In the rows, zero is written as 128.
Each name stands for a flat space through zero: a line, a plane or more. A row that begins with a name and a colon came from that space; any other row is followed by the name of the space it lies nearest, among the names in its block.
tp_ht: [166 151 128 131 145 181 153 172 132  82 147 184 112 107 161 124 125 116
 202 156  93 130 143 143 109 113]
jd_ph: [130 150 143 155  12 108  94 189  73 113 176 196 106 156 145 147  72 117
 108 196 101 186 148  43  57 109]
ld_gf: [162 131 142 178 164 196 121 203 124  79 139  90 107 146 148 161 133 114
 171 166  79 165 162 120 180  87]
ld_gf: [169 144 165 165  81 181 169 144 125 103 129 139 142 148 160  71  88  97
 221 134 178 188 188 147 117 111]
hh_pg: [147 113 125  89 168 117 131 136 125 116 157 173 118  86 136 163 131 159
 112 129 101 107 106 122 104 139]
tp_ht: [184  99 124  82 212 122 148 160 125 118 134  88  85  78 114 174 166 159
 156 138  21 128 140 155 177 170]
lf_cg: [134 106 154 145 180 169 129  90 137 127 136 134 127 147 162 136  99 153
 120 111 156 135 111 129 161 117]
hh_pg: [120 160 115 127 173 191 144 130 150  94 113 118 114 152 146 110 136 118
 176 137 107 110 125 159 147 114]
tp_ht: [145  96 147 110 200 143 134 110 127 130 125  58 104 144 129 154 123 166
 117 119  97 149 131 138 191 149]
jd_ph: [ 84 159  98  70 141 121 120 149 128  93 134 103 126 145 108 144 138 143
  89 141 109  99 109 116  86 125]
jc_pf: [146  93 125 121 123  72 123 111 128 165 139 183 145  63 118 145 145 137
  99 103 143 102 107 125 110 146]
lf_cg: [128 133 134 215 112 167  91 158 121 127 129 141 110 159 151 148 124  99
 134 162 101 147 129  98 173  86]
jd_ph: [117 132 100 121 183 138 111  90 140 148 128 201  81 112 151 152 142 145
 120 141  50  71  65 134 148 147]
hh_pg: [104 127 127  94 101  90 128  94 120 148 125 118 134 140 113 114 113 143
  93 115 151 128 120 120 101 152]
jd_ph: [137 114 152 154 128 145 128 149 124 115 125  59 146 154 123 130 120 123
 128 122 162 169 163 123 158 107]
hh_pg: [124 112 132 181  84  99 106  99 124 182 111 145 129 128 123 118 131 107
 115 120 138 132 122 119 156 133]
jc_pf: [153 147 136 117  99 142 154 192 121  81 139 106 148 121 121 113 127 109
 175 141 145 160 180 134  91 111]
ld_gf: [151 113 124 152 109 102 137 116 138 164 111 153 141  83 118 109 156 103
 156 108 137 115 134 154 141 141]
ld_gf: [101 149  68  95 101  56 122 115 139 175  87 131 113  86  74 112 198 101
 127 126  61  64 105 158 122 174]
ld_gf: [109 107 142 162 165 153 104  66 137 153 132 164 121 153 163 141 100 150
  88 113 152 114  81 114 162 116]
ld_gf: [148 117 121 135 145 119 127 144 127 139 117 102 109 110 114 142 157 122
 144 135  77 129 137 140 167 142]
jc_pf: [125 108 129 102 141 100 134  99 136 143 133 143 152 100 121 129 130 146
  98  95 170 107 110 134 109 138]
ld_gf: [147 124 153 108 134 145 148 124 113 117 131  85 106 159 136 120  96 148
 150 138 112 175 156 130 143 148]
jc_pf: [129 124 146  83 124 124 160  90 131 122 139 146 156 125 138  98  94 151
 128  97 199 132 130 140  79 140]
jc_pf: [ 87 146 120 112  85 101 102 124 104 137 127  98 104 178 112 134 109 136
  81 155  98 143 121  90 115 141]
hh_pg: [157 128 131 135  98 117 152 134 129 140 115 131 134 104 120  98 139 105
 178 123 130 141 158 153 128 143]
lf_cg: [ 98 114 115 137 122  93 120 112 154 146 111 110 195 100  98 119 163 112
  83  75 224  87 114 141 114 105]
jd_ph: [131  99 149  84 111  79 139 105 115 143 140 102 154 119 109 127 107 158
  86  99 181 149 138 118  98 152]
jc_pf: [ 93 104 113  80 161  76  95  91 121 153 146 146 119 116 115 178 129 178
  27 116 113  87  67  95 111 149]
lf_cg: [ 99 138  92  28 216 125 135 135 152  74 164 178 152  78 128 171 149 177
  71 107 144  42  67 131  48 118]
lf_cg: [ 94 129  97 144 134 108 108 144 158 125 122 143 189  87 105 139 178 104
  85  94 196  64 100 132 102  85]
ld_gf: [120 159  96 148 106 130 122 169 139 117 113 143 131 110 114 120 169  86
 158 145 101 100 132 140 119 110]
tp_ht: [156  90 156 134 140 116 129  60 114 180 135 174  92 125 156 131  91 161
 124 121 104 147 108 124 161 171]
lf_cg: [ 87 144 118  35  68  52 119 116  88 136 145 108 106 157  94 133  96 167
  57 149 101 142 121  84  53 178]
jd_ph: [137 144 117 165 130 158 129 133 140 130 115 161 114 123 144 115 143 100
 174 140 101 115 126 146 149 118]
lf_cg: [102 116 124  46 194 116 135 125 137  93 146  74 156 124 109 159 131 179
  62  98 167 104 109 126  97 128]
lf_cg: [140 126 122 166 142 146 129 149 147 123 116 128 148 105 127 126 159 100
 155 118 143 113 135 149 150 103]
jd_ph: [125 126 118  75 133  97 169 102 151 134 105  95 174  93  95  86 155 126
 142  76 194 103 140 178  99 150]
jc_pf: [157  77 109 210 194 117 101 107 164 191 101 168 131  48 126 163 205 103
 131  95  98  66  87 162 226 121]
hh_pg: [118 133 117 108 152 133 128 104 136 129 133 168 118 120 141 131 126 142
 120 125 117  99  97 132 115 135]
tp_ht: [128 108 152 195  91 130 103 104 121 158 136 175 140 140 153 128  98 118
 107 123 175 146 118  99 139 105]
jc_pf: [ 94 144 132  65 151 142 116  99 105 105 162 151  84 182 155 153  68 187
  75 158  91 133  89  85  90 145]
jd_ph: [137 121 149 139  70 107 119 180 102 110 151 102 152 136 115 141 109 122
 106 141 163 177 167  88  96 107]
hh_pg: [144 110 144 162  89 103 126 141 115 156 104  50 130 141  99 117 139 106
 140 126 126 175 173 131 175 139]
lf_cg: [105 133 130  62 155 125 118 129 107  99 160 115 101 160 133 165  93 181
  71 150  95 135 107  91  96 141]
jc_pf: [156 139 136 134 105 142 129 160 106 112 152 178  95 126 151 137 106 127
 160 169  76 153 140 108 110 131]
tp_ht: [138 124 137 135 137 143 131 106 127 135 134 163 115 130 151 125 110 136
 139 130 122 130 117 129 133 134]
hh_pg: [161 123 131 141 142 146 132 171 130 102 153 177 135  87 145 149 136 123
 152 137 122 123 133 126 112 106]
ld_gf: [157  87 143 149 175 129 112 162 126 119 150 111 137  99 129 183 142 144
 100 123 125 135 129 112 161 107]
jd_ph: [ 89 170  83 110 193 173 117  83 150 129 111 185  64 150 156 130 142 137
 142 154  29  58  59 148 150 144]
tp_ht: [ 73 170 109  53 152 147 152 119 143  86 103  24 141 186 100  96 130 140
 120 116 154 118 137 154 106 133]
tp_ht: [136 113 135  99 197 149 139  77 134 138 128 134  93 134 150 137 114 167
 129 121  91 117 100 145 162 159]
tp_ht: [ 92 156 118  95 146 154 140  88 142 115 119 134 126 161 140 101 111 139
 128 121 147 105 105 143 107 131]
hh_pg: [170 101 133 163 145 130 111 172 124 118 168 218 133  63 152 180 138 129
 124 139 114 114 113 104 117 100]
[166  86 137 124 176 108 115 158 114 132 147 105 105  94 120 189 146 156
 104 137  67 140 129 114 169 141]
hh_pg
[121 146 120 146  52  98 114 129 107 156 123 163 106 138 123 111 119 105
 135 156  95 141 132 107 110 143]
lf_cg
[109 144 112 109 165 148 123 191 136  74 127  42 144 142 102 155 160 126
 113 136 122 122 145 128 133  97]
jc_pf
[149 104 163 110 155 143 153  87 122 137 125  84 116 154 140 113  93 158
 142 112 140 169 146 143 160 156]
lf_cg
[ 69 133 124 191 109 139  77  86 132 157 116 139 130 185 142 133 111 118
  66 129 158 113  85  92 155  95]
hh_pg
[157 110 148  94 173 143 164 126 133 113 121  54 130 129 120 120 127 148
 158 109 132 156 161 161 157 149]
lf_cg
[157 110 134 169  81 100 148  99 144 174 111 193 169  70 128  83 144  91
 169  88 195 115 137 160 118 132]
ld_gf
[147  97 131  95 109  59 135  94 114 179 123 129 117  93 103 127 134 147
 111 112 108 132 127 133 128 184]
hh_pg
[196 144 157 178  74 174 168 155 119 117 133 196 115 115 169  78 100  87
 251 154 120 180 183 150 121 125]
jc_pf
[149 108 130 138 158 130 134 113 141 140 131 165 136  91 139 134 139 132
 137 109 137 108 114 144 139 129]
jc_pf
[ 97 119 126 173 178 167  64 154 129  95 179 202 132 137 171 212 111 152
  38 149 137  93  62  59 119  55]
hh_pg
[110 158 114  79  61  88 149 114 118 137 117 134 132 132 105  82 120 119
 141 129 138 129 141 136  67 161]
tp_ht
[159 125 157 153 103 149 139 100 107 151 125 146  79 161 159 105  84 130
 178 154  82 180 148 127 161 158]
lf_cg
[ 97 128 130 144 167 161 137  65 160 143  89  76 147 166 131  92 131 124
 131  88 184 112 116 166 176 122]
jc_pf
[127 148 119  57 169 149 153 145 134  73 158 161 132 112 141 136 118 157
 133 131 131 103 115 134  64 126]
hh_pg
[122 103 146 129 123 108 135  98 133 150 110  61 160 141 108 110 125 132
 106  90 193 147 145 139 150 135]
lf_cg
[154 113 128 168  92 104 162  79 159 185  85 162 174  73 118  57 161  80
 192  71 203 107 144 192 140 143]
lf_cg
[ 98 146 123 127 175 172 127 116 138 116  90   8  99 202 117 120 135 130
 137 137  89 143 139 149 202 132]
hh_pg
[139 114 143  80 209 161 146 130 132  89 145  82 122 138 138 154 115 173
 119 120 123 136 128 136 141 131]
lf_cg
[131 112 139 125 156 131 131  60 124 171 106 105  81 159 138 117 110 151
 135 126  79 142 115 143 190 175]
ld_gf
[121 119 142 152 193 182 122  48 136 157 110 129  71 182 170 125  98 154
 138 132  78 130  92 141 211 150]
jd_ph
[136 131 120 155 161 164 127 111 150 126 137 224 128  98 166 130 132 122
 150 123 133  85  91 140 124 107]
lf_cg
[103 109 140 100  99  79 130  79 122 161 117  82 155 145 102 108 111 146
  78  92 193 140 129 123 115 152]
lf_cg
[105 181  98 107 115 153 161 142 155  97  94  99 151 136 110  70 159  88
 188 121 151 102 149 177 101 119]
jd_ph
[158 100 147 140 131 117 128 132 115 143 133 113 116 119 128 143 123 137
 131 130 109 157 144 122 157 141]
tp_ht
[ 90 112  99 160 104  60  67 113 117 193 107 112 103 129  91 167 166 121
  50 138  68 101  89  95 173 144]
jc_pf

Each name stands for a flat space through zero: a line, a plane or more. A row that begins with a name and a colon came from that space; any other row is followed by the name of the space it lies nearest, among the names in its block.
qr-tr: [123 114 188 139 109  70 106 107 101 113 104  94 144  65 132 103 137 167
 155 130 203 118 149 158  77 130]
dz-cq: [111 137 152 105 157 141 145 186 151 118 151 112  79 132  97 205  47 130
 112 203 172 114 165 155  83 211]
jj-zd: [115 148 112 140 124  98 137  98 136 142 160 122  91 184 163  79 158 163
 135 100 104 117 136  97 128  74]
qr-tr: [115 141 118 131 119 138  95 117 125 127 142 134 147 102 102 115 134 162
  91 114 134 196 138 121 120 141]
dz-cq: [106 156 117 121 137 133 152 114 121 112 152 133 125 140 142 122 113 139
 116 119 130  87 117 118 114 144]
ns-mm: [ 92 146 126 124 123 122 116 139 127 142 152 139 135 115  98 127 136 163
 118 134 133 153 149 121 107 142]
jj-zd: [130 111 138 138 114 108  99 134 127 169 107 131 144 117 110 119 180 119
 164 121 112 168 148 125 150  80]
dz-cq: [ 91 206 116 117 159 142 138  85 117 114 168 122 131 130 141 132 103 124
 108 112 145 122 143 105 121 153]
lt-gz: [111 120 121 123 125 132 128 164 140 151 141 143 117 141 100 144 133 143
 127 147 111 139 140 126 123 133]
sz-zg: [123 127 117 137 108  93 163 111 122 116 137 146 136 145 165  77 157 137
 158 116 107  53  95 113 128  99]
jj-zd: [ 98 131 145  99 159 183 139 139  84 136 100 119 155 102 104 192 106 111
 117 102 154  85 120 152 110 159]
sz-zg: [ 85 122 143 109 144 172 116 114  66 157  96 113 161 105 106 154 152 157
 110  52 147 110 121 142 103 110]
jj-zd: [101 151 161  91 183 186 152 135  84 125  97 101 145 100 116 221  75  77
 130 119 177  59 131 161 109 179]
sz-zg: [138 113 142 125 129 136 127 126 113 116 104 120 144 104 128 139 119 119
 128 123 147 114 117 145 122 140]
dz-cq: [127 160 131 120 156 157 103 119 127 145 121 116 137 115 110 167 119  84
 125 126 134 183 158 126 154 134]
dz-cq: [177 103 168 124 151 130 133 151 144 112  91  90  96 123 140 184  73  67
 151 178 167 115 144 166 133 156]
ns-mm: [ 72 114 104 121  95 128 123 189 135 155 165 180 147 116  59 124 154 202
 105 150 100 150 130 120  94 155]
sz-zg: [132 139 121 123 154 155 101 154 165 156 151 109  67 171 103 172  97 130
  96 154 121 213 178 123 135 136]
jj-zd: [146  83  91 147  78 129  99 133 134 136 120 169 166 117 108  71 186 164
 105 100  74 189  92 113 154  94]
lt-gz: [ 70 181 120 126 127  65 182 140 150 135 202 150  91 175 146 100 132 157
 173 174 116  42 150  96  97 130]
ns-mm: [152 107 144 112 154 139 193 151 125 109  99 119 109 156 166 174  88  58
 170 154 130   0  96 151 136 143]
dz-cq: [135 133 130 125 140 145 111 131 132 142 118 122 130 124 115 152 126 103
 128 130 126 165 144 129 146 126]
qr-tr: [144 135 105 129 133 123 167 139 145 141 124 159 140 159 150 130 150  48
 186 148  71  72 106 108 187  99]
sz-zg: [110 148 130 135 105 100 123 105 109 113 129 152 190  71 123  90 157 129
 148 123 137 120 116 121 127 135]
ns-mm: [102 149 123 108 146 145 163 163 128 132 139 153 143 125 109 172 108  89
 149 163 119  73 124 129 131 167]
ns-mm: [127 183  98 109 180 182 157 120 150 111 167 117  78 187 148 176  58  92
  85 137 118 121 134 111 143 167]
sz-zg: [116 132 160 124 153 129 101 120 123 154 128  73  71 152 127 153 113 167
 112 110 169 164 180 140  93 111]
ns-mm: [201  80 150 144 134 120 135  89 130  93  89  67  66 172 204 107  99 128
 117  98 153  99 106 150 125  91]
dz-cq: [162  53 142 133 106 138 104 170 124 158  67 136 155 104  96 148 164 103
 153 130 108 154 116 155 154 100]
jj-zd: [125 147 119 134 107 106 138 118 130  90 144 158 170  85 129  97 124 125
 130 152 134 115 107 122 125 166]
qr-tr: [173  78 137 140 102 122  87 174 165 121 113 131 121  98  89 140 110 133
 109 185 135 221 144 152 132 159]
sz-zg: [117 142 119 120 145 154 115 139 137 146 141 123 109 145 108 156 116 131
 105 129 122 170 150 122 131 135]
lt-gz: [145 148 135 125 147 133 162  79 105  80 117 107 133 126 184 119  96  99
 127 103 156  52  95 133 125 140]
lt-gz: [ 78 218 125 118 150 107 151 104 142  86 209 122  97 132 140 123  64 167
  96 165 175 110 159 109  75 202]
dz-cq: [165 125 146 165  98  41  99  99 173 109 156  96  67 148 167  54 132 177
 137 161 153 188 167 118 112  98]
ns-mm: [ 83 181 119 113 145 136 141 139 120 156 143 162 175 106  98 157 148  76
 169 145 108 110 143 110 154 139]
sz-zg: [119 147  89 113 138 167 173 132 124 106 144 164 150 143 137 138 109  98
 113 123  93  67  81 114 146 157]
jj-zd: [140 105 128 123 118 142 125 161 141  99 130 137 129 103 103 147  87 144
  93 164 145 145 118 149 106 188]
sz-zg: [131 101 156 128 122 117 143 107  88 113  91 110 147 106 154 115 138 138
 146  93 158  57 100 150 104 113]
lt-gz: [149 106 156 118 146 132 143 168 142 124 109 110 101 130 123 184  84  90
 148 179 151 101 141 158 122 160]
jj-zd: [135 139 111 131 140 137 139  99 126 133 132 118 106 173 162 112 138 122
 125  92 105 112 118 110 147  89]
lt-gz: [124 124 144 114 156 146 170 107  88 128  95 106 128 149 169 149 127  95
 156  84 136  18 100 139 127 102]
lt-gz: [138 139 131 123 138 125 156 129 138  94 139 124 113 133 148 138  85 111
 126 157 145  86 118 134 118 166]
dz-cq: [117 112 115 126 116 127 146 149 133 127 143 143 116 148 125 120 128 158
 118 133 112 100 113 126 112 133]
qr-tr: [155 134 115 131 142 155 107 113 138 135 118 119 121 142 132 139 125  96
 113 113 112 183 134 120 165 112]
ns-mm: [115 145 141 127 131 116 124 122 118 136 122 130 152 103 121 132 141 109
 154 132 138 123 139 128 132 126]
lt-gz: [ 84 155 103 133 107  76 159 158 162 144 195 169 104 168 122  92 151 167
 156 174  91  95 142  94 113 124]
qr-tr: [144 127 146 133 131 134  79 125 151  98 150  85  74 117 111 137  63 197
  47 149 190 235 170 147  77 183]
jj-zd: [107 136 146 128 117 100 122 142 127 128 135 137 148  90 105 128 132 138
 148 159 150 129 146 135 107 151]
qr-tr: [128 119 153 118 150 116 177 133 121 118 123  97  78 171 170 148  96 123
 153 135 151  21 122 144 100 126]
qr-tr: [170  83 132 125 140 151 141 157 140 140  91 117 101 162 138 165 117  80
 144 138 107 108 116 145 157 109]
ns-mm: [121 106 128 140 106 110 104 122 129 138 140 117 102 143 125  90 150 206
 100 103 131 166 138 124  98 101]
lt-gz: [128  89 129 129 116 115 139 171 137 168 112 144 121 153 115 137 165 117
 172 143  91 101 128 130 143  89]
[147 119 136 125 147 142 137 118 122 135 105 105 109 153 152 146 123  97
 140 110 126 105 124 134 144 103]
qr-tr
[124 110 160 130 132 111 124 111 106 137 108  89 104 136 147 122 137 161
 137  98 160 102 139 143  97  97]
sz-zg
[108 170 117 130 136 125 107 115 144 139 165 125 111 139 117 122 125 147
 108 132 128 187 163 107 127 131]
dz-cq
[152  96 158 118 148 134 156 154 124 130  88 107 110 139 143 176 104  76
 166 149 142  60 122 158 132 129]
lt-gz
[136 137 151 138 117  74 136 127 145 106 139 123 121 110 143 109 116 123
 162 175 156 109 143 133 114 144]
qr-tr
[109 204 122 143 119  63 141  75 148  82 195 130 118 123 168  61 112 155
 131 155 155 120 146  96 106 152]
lt-gz
[146 121 131 151  98  59 117 150 188 113 176 125  65 153 133  86 111 180
 126 200 136 176 164 121 102 141]
jj-zd
[165  93 140 132 125 120 147 134 132 111 101 116 115 138 156 129 116 104
 146 138 132  84 107 145 134 122]
dz-cq
[168 122 118 135 134 137 119 134 156 130 119 128 116 144 133 140 120  79
 134 149 106 167 132 124 170 120]
qr-tr
[122 128  88 133 102 141 138 108 115 102 141 166 169 118 134  79 148 157
  95  93  98 116  76 109 132 132]
jj-zd
[135  92 170 134 107  76 125 173 152 112 134 111  88 111 113 133  95 175
 137 198 178 125 156 160  71 169]
dz-cq
[134 134 142 106 169 179 145 130 109 118 103 105 125 127 132 193  79  81
 117 122 152  92 121 150 129 161]
jj-zd
[125 108 138 129 112 105 144 147 122 133 113 144 150 112 125 122 150 117
 168 144 122  82 115 136 128 121]
qr-tr
[109  77 152 130  97 117  79 183 121 179 101 143 160  77  53 143 176 164
 142 143 130 197 156 150 113 118]
jj-zd
[135 131 111 148 108  99 102 117 156 141 156 130  99 157 133  81 155 166
 118 127 105 194 148 104 136  93]
dz-cq
[145 122 125 134 119 124 116 141 146 125 126 138 136 114 115 130 126 111
 131 155 122 162 133 129 144 139]
sz-zg
[142 103 145 146 100  80 110 137 148 125 133 119 106 124 129  96 137 167
 136 154 143 156 146 135 107 119]
dz-cq
[ 52 172 141 130 122  66 137 112 116 163 179 124 105 151 132  86 171 204
 160 115 140  90 169 102  78  90]
jj-zd
[160 106  91 148 103 127 117 109 144 131 129 144 125 161 149  74 167 138
 113  96  75 166 101 103 166  76]
jj-zd
[106 166 130 134 119  82 143 109 134 111 162 137 132 119 144  93 131 142
 149 148 141 101 137 113 112 137]
jj-zd
[173  98 122 116 148 181 133 167 150 112 106 124 109 138 116 190  71  78
  99 162 123 146 116 151 150 173]
sz-zg
[111 107 144 134  98  96 117 144 112 148 109 151 178  80 101 110 178 136
 169 133 127 121 127 135 124 112]
ns-mm
[133 192 142 137 152  99 107  85 154 111 165  90  85 136 153 120  91 123
 121 152 169 185 183 114 124 141]
dz-cq
[145 105  80 121 117 191 145 123 117  82 127 157 153 129 132 117 102 148
  50  90 101 116  55 127 131 166]
jj-zd

Each name stands for a flat space through zero: a line, a plane or more. A row that begins with a name and a colon came from that space; any other row is followed by the name of the space it lies nearest, among the names in its block.
lhcr: [102 132 115 169 125 125 106 109 140 176 148 104 132 134 127 138 139 110
 106 122 119 148 131 113 113 117]
fpmt: [102 177 120 165 150 121 144  82 161 181 106 104 134 124 136 138 111 121
 122 159 138 152 140 100 144 133]
mddm: [176  66  98  61 110 123 142 123 124  55 166 169 156  96 143  74 136 118
 140  96 111  77 139 146 187 178]
fpmt: [128 138 107 135 118 145 109 128 116 142 140 110 144 116 146 115 149 118
  96  99 107 106 154 109 145 108]
mddm: [118  93 145 169 116 101 104 123 119 117 170 121 143 186 112 178 127 150
 153 125 105 193 109 151  77 157]
mddm: [142 141 131  91 134 158 157 152 119  98  89 133 129 110 161 105 139 140
 129 121 135 101 154 127 153 112]
lhcr: [ 96  90 149 142 128 120 120 132 141 131 125 135  62 145 111 126 128 100
 112 146 131 137  99 119  81 129]
lhcr: [122 135 149 121 162 102 188  98 179 132  98 148 141 132 121 150  95 147
 206 187 183 189 105 165 125 165]
fpmt: [130 143 153 122 132 145 123 184 115 152 116 127 145 131 108 164 143 156
 170 122 171 160 108 180  77  64]
gmtt: [163  88  53  83 112 134 174 170 142 152 158 137 222  98 189  87 137 112
 103  71 139 110 137 153 219 201]
gmtt: [132 125 123 139 113 133  81 121 110 133 166 120 139 121 109 131 152 124
 126 101 110 118 136 131 110  86]
gmtt: [115  89  99 102 144 120 175  88 194 148 132 149 134  87 150  82 131  84
 145 144 162 130 126 137 163 164]
lhcr: [125 152  99 150 126 140 126 110 131 157 139  99 178 124 162 129 145 130
 112 104 111 138 165 113 156 124]
fpmt: [102  91 118 126 120 168 120 114 137 111 132 113 110 113 178  86 187  97
 101  95  99 112 178 104 120  88]
mddm: [122 113 104 134 118 137 115 128 133 151 152 118 146 117 142 115 150 109
 108 101 120 123 139 125 135 119]
mddm: [140 147 115 138 130  77  90  72 144 164 171 147 116 100  47 129  86 101
 134 158 139 101  84 121 141 141]
lhcr: [112 123 133 161 111 119  53 123 114 167 175 119  97 125  69 142 144 102
 110 114 118 117 103 124  73  67]
gmtt: [140 115 133 116 135 101 116  86 154 130 166 153 149 104  79 136 125 127
 200 145 158 147 106 172 113 113]
mddm: [148  88 126  84 116 121 107 215 128 184 165 166 139  94  58 137 135 113
 167 108 207 123  45 217  81  77]
gmtt: [116 131 137 115 143 123 133 119 156 155 114 145  91  97  97 114 120 102
 141 157 168 115 101 135 114 101]
lhcr: [152 111 126 106 137  88 183 130 142  98 116 158 140 149 129 135  71 146
 148 162 142 145  94 142 169 236]
mddm: [114 133 114  97 139 157 163 159 149 159  82 133  93  87 155  81 135  92
  89 130 161  85 129 111 153 109]
gmtt: [124 118 127 142 123 124 103  94 131 121 158 123 137 127 120 130 145 125
 143 120 110 137 142 128 115 112]
fpmt: [127  76 166  89 124 149 140 223 114 109 110 156  98 141 116 140 149 140
 162 120 174 146  85 192  59  89]
fpmt: [111 144 158 153 150 114 128  61 158 122 129 125 134 135 108 158 130 146
 202 166 140 185 138 145  91 103]
lhcr: [114 110 125 135 130 128 146 126 140 125 120 125 117 141 151 122 127 119
 113 132 121 139 131 116 131 157]
fpmt: [105 102 140 156 121 138  83  73 135 110 168 114 122 131 125 129 176 118
 154 113  97 151 161 126  80  73]
mddm: [119 125  94 147 113 137  88 134 132 195 174 108 163 105 121 124 160 101
 107  87 131 125 130 136 121  84]
mddm: [160 107 100  93 111 132 109 139 119 124 171 143 171  92 119 106 149 121
 140  89 131  96 131 156 152 111]
gmtt: [171 113  91  84 128 109 179 159 142 136 142 154 210 112 143 124 103 144
 160 116 165 137 107 179 190 199]
gmtt: [143  88 141  96 113 149 130 181  99  78 126 142 122 139 144 121 151 142
 132 100 121 118 130 151 110 119]
gmtt: [122  50  98  81 127 147 180 135 169 108 130 150 132  99 188  65 159  88
 122 107 140 116 144 139 162 165]
fpmt: [140 135 145 112 146 119 155  75 147  78 116 143 141 123 132 128 119 151
 191 158 132 147 148 140 141 141]
lhcr: [ 99  64 122 170 124  81 118  73 168 141 185 133 123 161 110 143 118 101
 140 145 114 185  98 133 100 194]
fpmt: [136 151 139 122 126 151 116 183 107 155 122 120 157 124 117 156 148 154
 153 108 158 144 122 169  95  62]
[131 146 140 129 128 137 114 162 116 153 127 124 142 127 107 153 136 144
 150 122 153 142 114 158  98  82]
mddm
[140 194  64 175 113 112  71  98 121 234 188  89 206  98 103 140 122 111
  80  92 112 107 136 104 177 113]
gmtt
[138 127 138 124 123 152 139 139 104  77 117 116 158 151 173 137 152 165
 142 106 101 146 171 133 130 125]
mddm
[145 101 172  64 129 152 159 235  97  78  72 166  71 133 119 123 123 147
 141 135 171 103  87 168  92 107]
gmtt
[115 110 174  97 149 136 183 160 138  80  58 154  59 145 140 122 110 137
 145 173 157 135 108 134 103 145]
gmtt
[126 118 148 115 125 152 153 184 100  87  83 126  96 159 165 126 130 145
  98 122 115 121 135 116 121 142]
gmtt
[136 131 125 110 129 125 154 189 121 149 101 139 117 132 125 129 100 128
 103 134 156 115  91 136 140 157]
fpmt
[134 163 136 131 138  97 107 109 136 164 133 143 107 107  58 142  91 120
 144 164 159 113  84 133 121 114]
mddm
[150 164 113 142 128 114 106  49 124 104 158 117 174 117 125 129 124 144
 148 127  89 121 171 107 169 135]
fpmt
[163 139 120  65 134 157 182 175 117  90  82 145 153 103 172  98 127 149
 135 116 148  93 148 142 183 139]
fpmt
[ 85 131 133 175 124 169 123 174 122 177 114  81 145 163 177 158 176 136
 104  96 124 184 153 130  77  78]
mddm
[137 164 135  77 153 141 179 129 141 108  54 151  75  85 136  82  98 115
 114 168 159  65 130 100 177 132]
mddm
[171 187 114  82 148 154 197 133 127  98  78 127 212 103 188 121 122 181
 172 126 148 126 180 146 208 142]
lhcr
[ 91 122 115 167 133 110 122  96 158 179 135 116  92 133 121 122 115  86
  85 147 124 134 112  91 124 153]
mddm
[180 173 124 138 117  76  92 124  90 130 169 139 177 143  57 178  70 170
 151 136 121 125  88 147 150 167]
fpmt
[110  94 111 140 116 143 100  93 138 125 163 116 125 115 147 100 171  97
 111  99  97 119 161 110 121 103]
gmtt
[158  98  99 125 105 109 111 109 112  95 183 133 175 136 135 122 128 133
 123  96  86 119 140 129 165 180]
lhcr
[122 113 138 141 129 118 110  65 139  94 153 129 126 131 122 128 141 128
 160 136 103 144 150 123 114 123]
fpmt
[152 149  64 122 126 107 136 118 154 207 167 127 209  84 122 116 110 108
 120 109 156 116 115 143 198 161]
gmtt
